Below are the code and all the weights of a small trained network. Each question names an input and a target symbol and asks about switching units off, where a switched-off unit gives its printed mean instead of its output.

import numpy as np


def w(rows, s, z=0):
    codes = np.array(rows[::2]) - 128.0
    scale = np.full(codes.shape[1], s)
    scale[-1] = z or s
    return codes * scale


def f(y):
    return np.maximum(y, 0)


def softmax(a):
    e = np.exp(a - a.max(-1, keepdims=True))
    return e / e.sum(-1, keepdims=True)


def log_softmax(a):
    a = a - a.max(-1, keepdims=True)
    return a - np.log(np.exp(a).sum(-1, keepdims=True))


def net(x, mask):
    ids = ['Παβεζηθξτ'.index(c) for c in x.split()]
    T = len(ids)
    res = E[ids] + P[:T]
    u = 0
    for l in range(3):
        r = res
        for j in range(2):
            rows = slice(2 * j, 2 * j + 2)
            q, k, v = (r @ M[l][rows].T for M in (Q, K, V))
            z = softmax(np.where(np.tri(T) > 0, q @ k.T / 2**0.5, -1e9)) @ v
            o = O[l][rows]
            res = res + np.where(mask[u + j], z, o[:, -1]) @ o[:, :-1]
        u += 2
        y = f(res @ A[l][:, :-1].T + A[l][:, -1])
        res = res + np.where(mask[u : u + 4], y, B[l][:, -1]) @ B[l][:, :-1]
        u += 4
    return log_softmax(res[-1] @ U[:, :-1].T + U[:, -1])


Q, K, V, O, A, B = {}, {}, {}, {}, {}, {}
E = w([
[109,192,86],'Π',
[95,152,74],'α',
[97,97,170],'β',
[76,240,2],'ε',
[145,142,192],'ζ',
[98,139,173],'η',
[97,188,50],'θ',
[96,179,73],'ξ',
[77,121,76],'τ',
],0.016)
P = w([
[163,61,90],'0',
[52,130,175],'1',
[76,174,182],'2',
[169,109,101],'3',
[91,41,188],'4',
[93,190,187],'5',
[182,107,108],'6',
[105,57,198],'7',
[109,211,186],'8',
[175,99,96],'9',
[83,59,158],'10',
[130,198,249],'11',
[2,156,175],'12',
],0.013)
Q[0] = w([
[173,135,1],'0.h1',
[193,104,90],'0.h1',
[56,244,97],'0.h2',
[113,73,172],'0.h2',
],0.012)
K[0] = w([
[169,44,23],'0.h1',
[146,125,1],'0.h1',
[136,190,103],'0.h2',
[48,130,115],'0.h2',
],0.0079)
V[0] = w([
[73,117,194],'0.h1',
[128,109,209],'0.h1',
[148,151,198],'0.h2',
[254,251,80],'0.h2',
],0.0085)
O[0] = w([
[2,188,57,194],'0.h1',
[79,55,211,85],'0.h1',
[136,43,32,3],'0.h2',
[105,85,36,144],'0.h2',
],0.0081,0.0036)
A[0] = w([
[254,16,186,131],'0.n1',
[21,137,170,28],'0.n2',
[126,132,185,254],'0.n3',
[185,88,148,114],'0.n4',
],0.0097,0.003)
B[0] = w([
[92,77,66,135],'0.n1',
[222,144,109,254],'0.n2',
[49,164,5,173],'0.n3',
[60,133,32,131],'0.n4',
],0.012,0.0099)
Q[1] = w([
[142,8,127],'1.h1',
[95,175,114],'1.h1',
[112,116,117],'1.h2',
[76,214,123],'1.h2',
],0.011)
K[1] = w([
[222,218,77],'1.h1',
[43,207,162],'1.h1',
[168,113,1],'1.h2',
[148,72,173],'1.h2',
],0.0099)
V[1] = w([
[100,66,157],'1.h1',
[100,236,114],'1.h1',
[56,1,117],'1.h2',
[125,224,133],'1.h2',
],0.0097)
O[1] = w([
[108,179,185,46],'1.h1',
[110,63,80,254],'1.h1',
[79,140,219,31],'1.h2',
[2,216,206,205],'1.h2',
],0.008,0.0095)
A[1] = w([
[175,190,186,149],'1.n1',
[156,61,1,29],'1.n2',
[20,57,56,240],'1.n3',
[11,78,100,3],'1.n4',
],0.0063,0.0018)
B[1] = w([
[194,2,171,130],'1.n1',
[251,202,167,248],'1.n2',
[30,125,242,249],'1.n3',
[145,60,217,168],'1.n4',
],0.0082,0.011)
Q[2] = w([
[90,69,157],'2.h1',
[191,80,80],'2.h1',
[130,148,54],'2.h2',
[165,138,252],'2.h2',
],0.011)
K[2] = w([
[168,180,206],'2.h1',
[152,75,2],'2.h1',
[254,39,89],'2.h2',
[78,155,153],'2.h2',
],0.007)
V[2] = w([
[159,183,98],'2.h1',
[125,79,55],'2.h1',
[2,135,158],'2.h2',
[128,146,251],'2.h2',
],0.0072)
O[2] = w([
[32,28,55,198],'2.h1',
[190,206,100,83],'2.h1',
[113,163,3,2],'2.h2',
[155,103,130,51],'2.h2',
],0.0061,0.0058)
A[2] = w([
[200,191,67,98],'2.n1',
[65,200,37,254],'2.n2',
[214,213,142,94],'2.n3',
[2,218,53,53],'2.n4',
],0.0084,0.0071)
B[2] = w([
[10,142,159,155],'2.n1',
[186,58,139,254],'2.n2',
[120,229,52,151],'2.n3',
[98,100,81,198],'2.n4',
],0.012,0.013)
U = w([
[126,123,152,100],'Π',
[251,93,156,237],'α',
[69,159,109,11],'β',
[74,137,165,86],'ε',
[141,156,125,167],'ζ',
[124,134,117,95],'η',
[135,134,163,254],'θ',
[147,135,135,114],'ξ',
[108,82,112,73],'τ',
],0.018,0.005)

Each question gives the input, a string of symbols that net reads in full, and the target symbol t.
The units are the heads (2 rows each of Q, K, V and O) and the neurons (one row each of A and B). Each row of codes is followed by its name. A weight is (code - 128) times the scale printed after its matrix; where a second scale follows, it is the last column's (O, A, B and U).
mask holds one flag per unit, layer by layer, with each layer's heads first. A switched-off unit (its flag False) gives its mean, the last column of its rows in O or B, instead of its output. The means were averaged over made-up inputs and are rounded, as every weight is.
A unit's drop is (log p(t) with every unit on - log p(t) with that unit switched off) / (log p(t) with every unit on - log p(t) with every unit switched off).
The circuit of an input: a set's keep is (log p(t) with only the set's units on - log p(t) with every unit switched off) / (log p(t) with every unit on - log p(t) with every unit switched off). Starting from the 12 units with the biggest drops (on a tie, the unit counted first), units are removed one at a time, each time the one whose removal leaves the highest keep (on an exact tie, the one counted first), for as long as the keep stays at least 0.8.
circuit, biggest first: the units of the circuit, biggest drop first
most important unit: the unit with the biggest drop
top k neurons: the k neurons with the biggest drops, biggest first
top k neurons in layer l: the k neurons of layer l with the biggest drops, biggest first
which heads matter: for each layer, one digit per head in row order, 1 if its drop is at least 0.15 and else 0, layers parted by /
input ζ β ε τ τ τ θ η ζ, target ζ: top 3 neurons in layer 0 => (0.n2, 0.n1, 0.n4)
input ε τ θ, target ε: circuit, biggest first => (0.h1, 2.h2, 1.h2)
input ε θ ξ β ε τ, target ε: which heads matter => 10 / 11 / 01
input τ ζ ε τ ζ ε, target τ: which heads matter => 11 / 00 / 00
input α ξ α ξ τ ζ τ τ α ξ τ ε θ, target α: most important unit => 0.n2
input α τ ζ τ Π Π, target α: circuit, biggest first => (0.n2, 0.h2, 2.n1, 2.n2)
input θ ξ α θ η ζ θ, target ζ: top 2 neurons => (0.n2, 1.n2)
input Π θ η θ α τ ε θ ε τ β θ ξ, target α: top 2 neurons in layer 2 => (2.n1, 2.n4)
input β θ ζ, target β: circuit, biggest first => (0.n3, 0.n2, 2.n3, 1.h1)
input θ τ θ β, target ε: which heads matter => 00 / 00 / 00
input θ Π β ε τ ε θ, target ζ: circuit, biggest first => (2.n3, 1.n2)
input τ ζ ξ, target τ: which heads matter => 01 / 00 / 01
input ε θ τ τ ζ ζ, target ε: top 4 neurons => (0.n3, 1.n2, 0.n2, 2.n2)
input τ τ η η ζ, target τ: which heads matter => 11 / 00 / 01
input ε τ τ β η ε ε, target β: circuit, biggest first => (2.n1)
input τ τ τ Π α τ, target τ: top 3 neurons in layer 2 => (2.n4, 2.n2, 2.n3)
input β τ α τ ε τ θ τ η, target β: circuit, biggest first => (0.n2, 0.n3, 2.n3, 1.h1)
input ε τ β ζ α θ θ η ε η τ Π, target ε: top 2 neurons => (1.n2, 0.n3)
input τ τ θ τ τ τ τ Π θ Π α θ, target τ: circuit, biggest first => (0.n2, 1.n2, 2.n4, 2.n2)
input ε ξ θ, target ε: circuit, biggest first => (0.h1, 2.h2, 1.n2, 1.h2)
input τ α ε θ τ τ η, target τ: which heads matter => 01 / 00 / 01
input θ θ ε, target θ: which heads matter => 10 / 11 / 01
input τ ε ξ ξ ζ τ η, target τ: which heads matter => 00 / 00 / 01
input ζ τ β, target ζ: top 2 neurons => (0.n2, 1.n3)
input α τ θ, target α: top 3 neurons => (0.n3, 0.n2, 2.n1)
input ε ε ε ε τ, target ε: circuit, biggest first => (2.n2, 1.n3)
input β ξ α τ ε ξ, target β: circuit, biggest first => (0.n2, 2.n3, 1.h1)
